Here is a tiny trained network, its code and every weight. The questions are about switching its units off for an input and a target symbol, where a switched-off unit gives its printed mean instead of its output.

import numpy as np


def w(rows, s, z=0):
    codes = np.array(rows[::2]) - 128.0
    scale = np.full(codes.shape[1], s)
    scale[-1] = z or s
    return codes * scale


def softmax(a):
    e = np.exp(a - a.max(-1, keepdims=True))
    return e / e.sum(-1, keepdims=True)


def log_softmax(a):
    a = a - a.max(-1, keepdims=True)
    return a - np.log(np.exp(a).sum(-1, keepdims=True))


def net(x, mask):
    ids = ['ΔΞΠαελ'.index(c) for c in x.split()]
    T = len(ids)
    res = E[ids] + P[:T]
    u = 0
    for l in range(3):
        r = res
        for j in range(2):
            rows = slice(4 * j, 4 * j + 4)
            q, k, v = (r @ M[l][rows].T for M in (Q, K, V))
            z = softmax(np.where(np.tri(T) > 0, q @ k.T / 4**0.5, -1e9)) @ v
            o = O[l][rows]
            res = res + np.where(mask[u + j], z, o[:, -1]) @ o[:, :-1]
        u += 2
    return log_softmax(res[-1] @ U[:, :-1].T + U[:, -1])


Q, K, V, O = {}, {}, {}, {}
E = w([
[69,86,126],'Δ',
[117,208,68],'Ξ',
[161,120,165],'Π',
[247,77,123],'α',
[158,122,139],'ε',
[165,131,153],'λ',
],0.016)
P = w([
[143,155,121],'0',
[107,115,8],'1',
[179,181,150],'2',
[116,121,49],'3',
[168,178,161],'4',
[119,114,79],'5',
[156,175,182],'6',
[113,99,109],'7',
],0.013)
Q[0] = w([
[9,133,115],'0.h0',
[124,153,144],'0.h0',
[169,151,147],'0.h0',
[57,158,152],'0.h0',
[1,111,143],'0.h1',
[159,119,151],'0.h1',
[133,136,125],'0.h1',
[112,134,129],'0.h1',
],0.028)
K[0] = w([
[195,12,138],'0.h0',
[144,139,157],'0.h0',
[121,189,145],'0.h0',
[169,50,209],'0.h0',
[3,233,126],'0.h1',
[99,60,172],'0.h1',
[156,121,115],'0.h1',
[139,137,113],'0.h1',
],0.018)
V[0] = w([
[117,146,89],'0.h0',
[200,140,87],'0.h0',
[217,154,108],'0.h0',
[139,156,76],'0.h0',
[3,46,184],'0.h1',
[38,217,112],'0.h1',
[157,117,120],'0.h1',
[148,188,96],'0.h1',
],0.0047)
O[0] = w([
[81,96,121,154],'0.h0',
[29,92,195,184],'0.h0',
[40,106,245,186],'0.h0',
[36,77,147,174],'0.h0',
[238,160,7,2],'0.h1',
[254,175,146,59],'0.h1',
[91,119,154,155],'0.h1',
[130,134,179,157],'0.h1',
],0.006,0.0049)
Q[1] = w([
[22,116,85],'1.h0',
[136,250,118],'1.h0',
[44,134,91],'1.h0',
[127,227,116],'1.h0',
[93,63,52],'1.h1',
[90,210,227],'1.h1',
[104,139,172],'1.h1',
[102,140,207],'1.h1',
],0.018)
K[1] = w([
[39,121,103],'1.h0',
[162,214,106],'1.h0',
[51,132,105],'1.h0',
[159,200,110],'1.h0',
[48,176,138],'1.h1',
[139,1,191],'1.h1',
[121,105,153],'1.h1',
[137,113,154],'1.h1',
],0.02)
V[1] = w([
[94,104,72],'1.h0',
[156,255,128],'1.h0',
[147,236,120],'1.h0',
[96,35,105],'1.h0',
[166,55,116],'1.h1',
[135,150,132],'1.h1',
[168,134,113],'1.h1',
[106,130,134],'1.h1',
],0.0084)
O[1] = w([
[97,229,89,151],'1.h0',
[2,19,207,2],'1.h0',
[10,53,188,22],'1.h0',
[200,239,61,219],'1.h0',
[184,231,131,125],'1.h1',
[128,108,106,114],'1.h1',
[187,114,112,70],'1.h1',
[99,123,139,153],'1.h1',
],0.0056,0.0041)
Q[2] = w([
[107,135,94],'2.h0',
[86,48,179],'2.h0',
[135,183,91],'2.h0',
[123,104,30],'2.h0',
[10,212,175],'2.h1',
[20,215,176],'2.h1',
[129,68,4],'2.h1',
[143,154,201],'2.h1',
],0.015)
K[2] = w([
[152,132,165],'2.h0',
[113,6,108],'2.h0',
[141,197,163],'2.h0',
[203,138,168],'2.h0',
[31,205,118],'2.h1',
[18,247,124],'2.h1',
[168,8,76],'2.h1',
[118,188,163],'2.h1',
],0.016)
V[2] = w([
[177,111,145],'2.h0',
[219,115,156],'2.h0',
[70,254,212],'2.h0',
[113,119,125],'2.h0',
[109,56,83],'2.h1',
[143,50,111],'2.h1',
[97,209,130],'2.h1',
[179,226,214],'2.h1',
],0.0096)
O[2] = w([
[119,92,118,108],'2.h0',
[92,55,109,104],'2.h0',
[58,171,197,254],'2.h0',
[145,142,131,124],'2.h0',
[50,155,143,89],'2.h1',
[91,157,177,74],'2.h1',
[157,96,64,189],'2.h1',
[254,89,125,174],'2.h1',
],0.013,0.0068)
U = w([
[38,135,2,249],'Δ',
[87,244,107,170],'Ξ',
[71,58,150,191],'Π',
[166,158,162,3],'α',
[77,84,145,23],'ε',
[64,40,166,42],'λ',
],0.0053,0.0043)

Each question gives the input, a string of symbols that net reads in full, and the target symbol t.
The units are the heads (4 rows each of Q, K, V and O). Each row of codes is followed by its name. A weight is (code - 128) times the scale printed after its matrix; where a second scale follows, it is the last column's (O and U).
mask holds one flag per head, layer by layer. A switched-off head (its flag False) gives its mean, the last column of its rows in O, instead of its output. The means were averaged over made-up inputs and are rounded, as every weight is.
A unit's drop is (log p(t) with every unit on - log p(t) with that unit switched off) / (log p(t) with every unit on - log p(t) with every unit switched off).
The circuit of an input: a set's keep is (log p(t) with only the set's units on - log p(t) with every unit switched off) / (log p(t) with every unit on - log p(t) with every unit switched off). Starting from all 6 units, units are removed one at a time, each time the one whose removal leaves the highest keep (on an exact tie, the one counted first), for as long as the keep stays at least 0.8.
circuit, biggest first: the units of the circuit, biggest drop first
which heads matter: for each layer, one digit per head in row order, 1 if its drop is at least 0.15 and else 0, layers parted by /
drop when u is switched off: that unit's drop, to one decimal
input α λ Δ α Ξ Δ Π Δ, target Ξ: circuit, biggest first : (1.h0)
input Ξ λ Ξ α Ξ λ ε α, target Ξ: which heads matter : 01 / 11 / 01
input Δ Π Ξ Ξ Π α Π, target α: which heads matter : 01 / 11 / 01
input Π Δ Π Π α λ ε, target α: circuit, biggest first : (2.h1, 0.h1, 1.h0)
input Ξ α Ξ Π Δ Δ λ α, target Ξ: circuit, biggest first : (1.h0, 2.h1, 1.h1)
input Δ λ Π Δ λ α, target Δ: circuit, biggest first : (0.h1, 2.h0, 1.h0)
input Π Π Π ε ε Ξ Δ, target Ξ: which heads matter : 00 / 10 / 11
input Π Π λ, target Π: which heads matter : 00 / 10 / 00
input Ξ Ξ Π α Δ, target α: which heads matter : 11 / 11 / 01
input Ξ Ξ Π α α Π, target Δ: which heads matter : 11 / 10 / 11
input λ Π λ ε λ, target λ: which heads matter : 00 / 10 / 00
input α Δ Π, target α: which heads matter : 01 / 00 / 01
input Ξ ε Π α Δ, target α: drop when 2.h0 is switched off : -0.1
input Π λ Π α Π Π ε, target α: drop when 0.h1 is switched off : 0.2
input Π Π α λ λ, target α: drop when 1.h1 is switched off : 0.1
input Π Ξ Δ Ξ ε α, target Δ: drop when 0.h1 is switched off : 0.2
